Here is a tiny trained network, its code and every weight. The questions are about switching its units off for an input and a class, where a switched-off unit gives its printed mean instead of its output.

import numpy as np


def w(rows, s, z=0):
    codes = np.array(rows[::2]) - 128.0
    scale = np.full(codes.shape[1], s)
    scale[-1] = z or s
    return codes * scale


def f(y):
    return y / 2 * (1 + np.tanh(0.7978845608 * (y + 0.044715 * y**3)))


def log_softmax(a):
    a = a - a.max(-1, keepdims=True)
    return a - np.log(np.exp(a).sum(-1, keepdims=True))


def net(x, mask):
    res = np.array(x, float).reshape(1, 2) / 4 @ E
    y = f(res @ A[0][:, :-1].T + A[0][:, -1])
    res = res + np.where(mask, y, B[0][:, -1]) @ B[0][:, :-1]
    return log_softmax(res[-1] @ U[:, :-1].T + U[:, -1])


A, B = {}, {}
E = w([
[227,3,217,197,2,102,221,62,129,21],'x0',
[92,118,164,199,211,58,35,211,10,48],'x1',
],0.0078)
A[0] = w([
[188,3,170,143,3,129,171,94,157,98,137],'N0',
[160,35,151,221,99,159,176,119,107,26,131],'N1',
[152,112,100,125,41,182,162,62,235,209,149],'N2',
[80,207,92,8,192,113,121,150,125,197,139],'N3',
[219,59,200,137,73,173,174,99,107,68,125],'N4',
[164,168,78,91,90,227,164,66,228,235,132],'N5',
[86,117,182,197,151,54,15,150,52,34,126],'N6',
[46,165,60,77,176,179,75,169,160,163,95],'N7',
[150,124,95,59,45,231,137,83,209,151,99],'N8',
[83,136,22,9,195,110,60,176,132,164,127],'N9',
[119,89,103,101,147,182,132,130,92,111,254],'N10',
[125,106,118,215,121,101,60,219,29,95,103],'N11',
],0.0049,0.0096)
B[0] = w([
[128,124,66,176,152,92,157,153,110,94,254],'N0',
[112,108,62,185,121,55,137,161,141,59,216],'N1',
[138,189,125,111,173,150,75,98,85,109,224],'N2',
[133,114,80,182,165,100,178,187,205,96,226],'N3',
[141,99,55,180,142,89,152,166,164,83,220],'N4',
[187,141,113,109,219,153,118,121,82,162,223],'N5',
[204,207,107,163,203,175,123,38,72,139,206],'N6',
[148,79,51,233,118,117,113,151,204,119,199],'N7',
[228,222,115,188,196,161,59,60,107,203,186],'N8',
[162,116,40,173,121,97,170,173,175,101,223],'N9',
[37,239,230,1,136,140,219,200,49,26,242],'N10',
[251,126,108,176,198,187,44,45,111,212,177],'N11',
],0.0074,0.0094)
U = w([
[108,96,43,176,129,66,167,206,212,101,61],'0',
[166,169,114,125,187,192,50,30,72,163,101],'1',
[1,163,183,22,117,133,194,202,80,89,254],'2',
[86,72,151,126,30,132,27,81,204,200,48],'3',
[70,53,157,127,62,157,52,64,203,198,44],'4',
[90,2,175,116,63,166,55,78,210,187,50],'5',
[93,28,194,130,53,117,46,71,186,215,50],'6',
[84,9,162,102,28,159,32,97,190,179,44],'7',
],0.0082,0.0071)

Each question gives the input, the list of numbers given to net, and the class t.
The units are the neurons (one row each of A and B). Each row of codes is followed by its name. A weight is (code - 128) times the scale printed after its matrix; where a second scale follows, it is the last column's (A, B and U).
mask holds one flag per neuron, in row order. A switched-off neuron (its flag False) gives its mean, the last column of its row in B, instead of its output. The means were averaged over made-up inputs and are rounded, as every weight is.
A unit's drop is (log p(t) with every unit on - log p(t) with that unit switched off) / (log p(t) with every unit on - log p(t) with every unit switched off).
The circuit of an input: a set's keep is (log p(t) with only the set's units on - log p(t) with every unit switched off) / (log p(t) with every unit on - log p(t) with every unit switched off). Starting from all 12 units, units are removed one at a time, each time the one whose removal leaves the highest keep (on an exact tie, the one counted first), for as long as the keep stays at least 0.8.
circuit, biggest first: the units of the circuit, biggest drop first
most important unit: the unit with the biggest drop
top k neurons: the k neurons with the biggest drops, biggest first
drop of u: that unit's drop, to one decimal
input [-2,-4], class 1: top 2 neurons : N5, N8
input [5,-7], class 1: top 2 neurons : N8, N2
input [-4,-5], class 1: most important unit : N5
input [1,4], class 1: top 3 neurons : N6, N11, N3
input [-3,-3], class 2: circuit, biggest first : N11, N4, N0
input [4,-5], class 1: top 4 neurons : N8, N2, N3, N9
input [-1,-3], class 2: top 2 neurons : N11, N6
input [-4,6], class 1: top 2 neurons : N6, N11
input [3,2], class 2: drop of N7 : 0.3
input [3,-1], class 2: drop of N3 : 0.2
input [-3,0], class 2: drop of N4 : 0.2
input [1,-6], class 1: drop of N6 : 0.0
